Below are the code and all the weights of a small trained network. Each question names an input and a class and asks about switching units off, where a switched-off unit gives its printed mean instead of its output.

import numpy as np


def w(rows, s, z=0):
    codes = np.array(rows[::2]) - 128.0
    scale = np.full(codes.shape[1], s)
    scale[-1] = z or s
    return codes * scale


def norm(h):
    return h / np.sqrt((h * h).mean(-1, keepdims=True) + 1e-5)


def f(y):
    return y / 2 * (1 + np.tanh(0.7978845608 * (y + 0.044715 * y**3)))


def log_softmax(a):
    a = a - a.max(-1, keepdims=True)
    return a - np.log(np.exp(a).sum(-1, keepdims=True))


def net(x, mask):
    res = np.array(x, float).reshape(1, 5) / 4 @ E
    u = 0
    for l in range(2):
        y = f(norm(res) @ A[l][:, :-1].T + A[l][:, -1])
        res = res + np.where(mask[u : u + 14], y, B[l][:, -1]) @ B[l][:, :-1]
        u += 14
    return log_softmax(norm(res)[-1] @ U[:, :-1].T + U[:, -1])


A, B = {}, {}
E = w([
[118,130,149,176,152,104,18,41,206,105],'x0',
[122,188,2,89,182,50,108,154,172,129],'x1',
[159,76,196,137,162,63,136,198,196,108],'x2',
[189,133,146,98,147,150,121,132,163,196],'x3',
[120,120,95,204,177,185,126,145,105,133],'x4',
],0.0076)
A[0] = w([
[204,105,112,136,169,149,149,89,150,202,109],'0.n0',
[3,152,172,197,133,33,120,121,17,89,6],'0.n1',
[121,127,121,156,169,101,43,87,196,154,209],'0.n2',
[111,134,165,32,2,49,146,88,165,130,128],'0.n3',
[154,54,61,197,225,157,147,143,89,116,59],'0.n4',
[185,180,121,141,124,172,91,66,59,97,93],'0.n5',
[131,96,186,194,108,231,123,122,101,115,70],'0.n6',
[125,130,94,191,104,208,115,172,134,102,35],'0.n7',
[230,99,190,156,169,72,157,159,169,61,182],'0.n8',
[128,97,101,230,193,206,135,164,136,114,118],'0.n9',
[73,104,99,193,96,78,148,151,103,27,165],'0.n10',
[140,99,178,166,41,80,62,158,42,159,27],'0.n11',
[182,39,81,88,171,119,164,167,68,187,228],'0.n12',
[164,122,176,187,148,182,156,135,135,78,12],'0.n13',
],0.0069,0.0021)
B[0] = w([
[161,138,162,164,138,51,153,76,99,239,171],'0.n0',
[188,123,104,155,130,143,152,55,123,213,179],'0.n1',
[135,89,142,89,106,140,117,136,66,86,253],'0.n2',
[173,207,129,255,129,130,165,164,121,128,232],'0.n3',
[153,161,149,178,112,94,153,168,139,79,192],'0.n4',
[128,158,125,94,149,154,190,140,209,125,176],'0.n5',
[134,121,127,115,73,108,76,139,166,135,242],'0.n6',
[161,152,137,161,110,111,138,139,104,145,150],'0.n7',
[79,91,60,169,180,169,216,104,151,103,253],'0.n8',
[126,201,147,146,133,75,139,141,149,105,211],'0.n9',
[218,84,115,80,132,121,137,86,123,196,201],'0.n10',
[85,154,61,155,88,129,93,176,179,140,159],'0.n11',
[131,107,133,75,102,119,131,94,50,108,236],'0.n12',
[98,130,79,145,99,131,174,124,163,140,165],'0.n13',
],0.0095,0.0048)
A[1] = w([
[177,171,76,125,221,98,129,119,121,129,134],'1.n0',
[130,55,105,180,62,129,189,109,118,71,253],'1.n1',
[97,255,80,100,102,167,115,114,50,104,243],'1.n2',
[96,125,174,118,166,164,51,66,173,117,154],'1.n3',
[157,121,127,210,158,115,81,110,120,121,85],'1.n4',
[99,96,166,173,85,164,147,119,140,130,132],'1.n5',
[106,143,60,104,127,69,73,149,126,78,87],'1.n6',
[127,113,213,124,184,86,136,66,125,225,77],'1.n7',
[171,74,77,132,119,175,126,107,130,105,238],'1.n8',
[171,148,137,91,173,146,191,65,158,174,153],'1.n9',
[116,105,194,103,112,179,154,157,206,179,192],'1.n10',
[139,177,185,149,165,105,124,27,147,54,173],'1.n11',
[95,117,64,58,179,53,134,160,67,160,210],'1.n12',
[91,217,136,81,122,240,136,81,164,149,85],'1.n13',
],0.0088,0.0024)
B[1] = w([
[102,162,152,126,58,183,102,82,195,166,214],'1.n0',
[119,172,104,83,151,106,67,122,123,130,254],'1.n1',
[151,87,174,140,172,81,149,164,177,106,229],'1.n2',
[126,106,219,38,130,154,196,206,15,130,162],'1.n3',
[162,193,157,114,98,153,174,137,42,149,162],'1.n4',
[133,150,127,103,130,179,79,86,177,160,183],'1.n5',
[163,110,136,142,79,223,101,97,140,187,160],'1.n6',
[226,101,2,107,97,80,112,79,121,207,153],'1.n7',
[100,109,137,62,154,124,90,105,94,139,179],'1.n8',
[94,118,76,186,170,102,99,72,78,98,189],'1.n9',
[111,134,94,158,117,141,77,143,161,84,177],'1.n10',
[124,138,103,119,121,92,216,207,80,123,187],'1.n11',
[108,98,174,148,93,175,58,121,138,111,216],'1.n12',
[89,74,70,146,208,84,128,154,195,85,171],'1.n13',
],0.0081,0.0079)
U = w([
[98,141,163,128,26,234,34,147,218,140,141],'0',
[178,252,156,223,105,98,199,187,146,106,133],'1',
[191,96,71,126,117,101,130,56,100,201,134],'2',
[115,115,212,29,131,136,152,193,45,82,137],'3',
[54,59,84,136,244,118,170,144,215,50,124],'4',
[76,143,115,172,108,69,95,147,116,125,130],'5',
[11,114,198,186,129,99,132,141,115,185,1],'6',
],0.014,0.017)

Each question gives the input, the list of numbers given to net, and the class t.
The units are the neurons (one row each of A and B). Each row of codes is followed by its name. A weight is (code - 128) times the scale printed after its matrix; where a second scale follows, it is the last column's (A, B and U).
mask holds one flag per neuron, layer by layer. A switched-off neuron (its flag False) gives its mean, the last column of its row in B, instead of its output. The means were averaged over made-up inputs and are rounded, as every weight is.
A unit's drop is (log p(t) with every unit on - log p(t) with that unit switched off) / (log p(t) with every unit on - log p(t) with every unit switched off).
The circuit of an input: a set's keep is (log p(t) with only the set's units on - log p(t) with every unit switched off) / (log p(t) with every unit on - log p(t) with every unit switched off). Starting from the 12 units with the biggest drops (on a tie, the unit counted first), units are removed one at a time, each time the one whose removal leaves the highest keep (on an exact tie, the one counted first), for as long as the keep stays at least 0.8.
circuit, biggest first: the units of the circuit, biggest drop first
k most important neurons: the k neurons with the biggest drops, biggest first
k most important neurons of layer l: the k neurons of layer l with the biggest drops, biggest first
input [5,-7,8,-5,-6], class 4: circuit, biggest first : (0.n8)
input [2,8,2,8,-2], class 0: 2 most important neurons : (1.n12, 1.n0)
input [0,8,8,-4,-4], class 0: 3 most important neurons of layer 1 : (1.n0, 1.n6, 1.n12)
input [6,-7,1,7,8], class 1: circuit, biggest first : (0.n9, 1.n11)
input [-7,5,-3,2,3], class 3: 2 most important neurons : (0.n12, 1.n2)
input [0,8,-8,0,-8], class 0: 3 most important neurons of layer 1 : (1.n6, 1.n0, 1.n12)
input [-3,-6,-3,-7,4], class 2: 4 most important neurons of layer 1 : (1.n12, 1.n0, 1.n6, 1.n8)
input [7,2,-8,-1,-4], class 4: circuit, biggest first : (1.n13, 0.n5)
input [5,-4,-8,-1,1], class 4: circuit, biggest first : (1.n13, 0.n5)
input [-5,-6,-4,4,7], class 1: 4 most important neurons : (0.n9, 1.n12, 1.n0, 0.n7)
input [8,-6,-5,-1,7], class 3: circuit, biggest first : (1.n3, 1.n11)
input [7,-5,1,-5,2], class 3: 2 most important neurons : (1.n3, 0.n0)
input [4,-5,-8,-4,4], class 4: circuit, biggest first : (0.n5, 1.n13)
input [4,-5,-1,-2,6], class 1: circuit, biggest first : (0.n9)
input [-7,-6,-8,-8,0], class 2: circuit, biggest first : (0.n1, 0.n10)
input [-4,1,-2,-3,-4], class 1: 2 most important neurons : (0.n3, 0.n2)
input [8,-2,5,8,-4], class 2: 2 most important neurons : (1.n7, 0.n0)
input [-4,-5,8,-5,6], class 4: 2 most important neurons : (0.n8, 0.n3)
input [0,-1,-4,-8,-6], class 2: 2 most important neurons : (0.n1, 0.n10)
input [2,-6,7,2,0], class 4: 2 most important neurons of layer 1 : (1.n0, 1.n12)
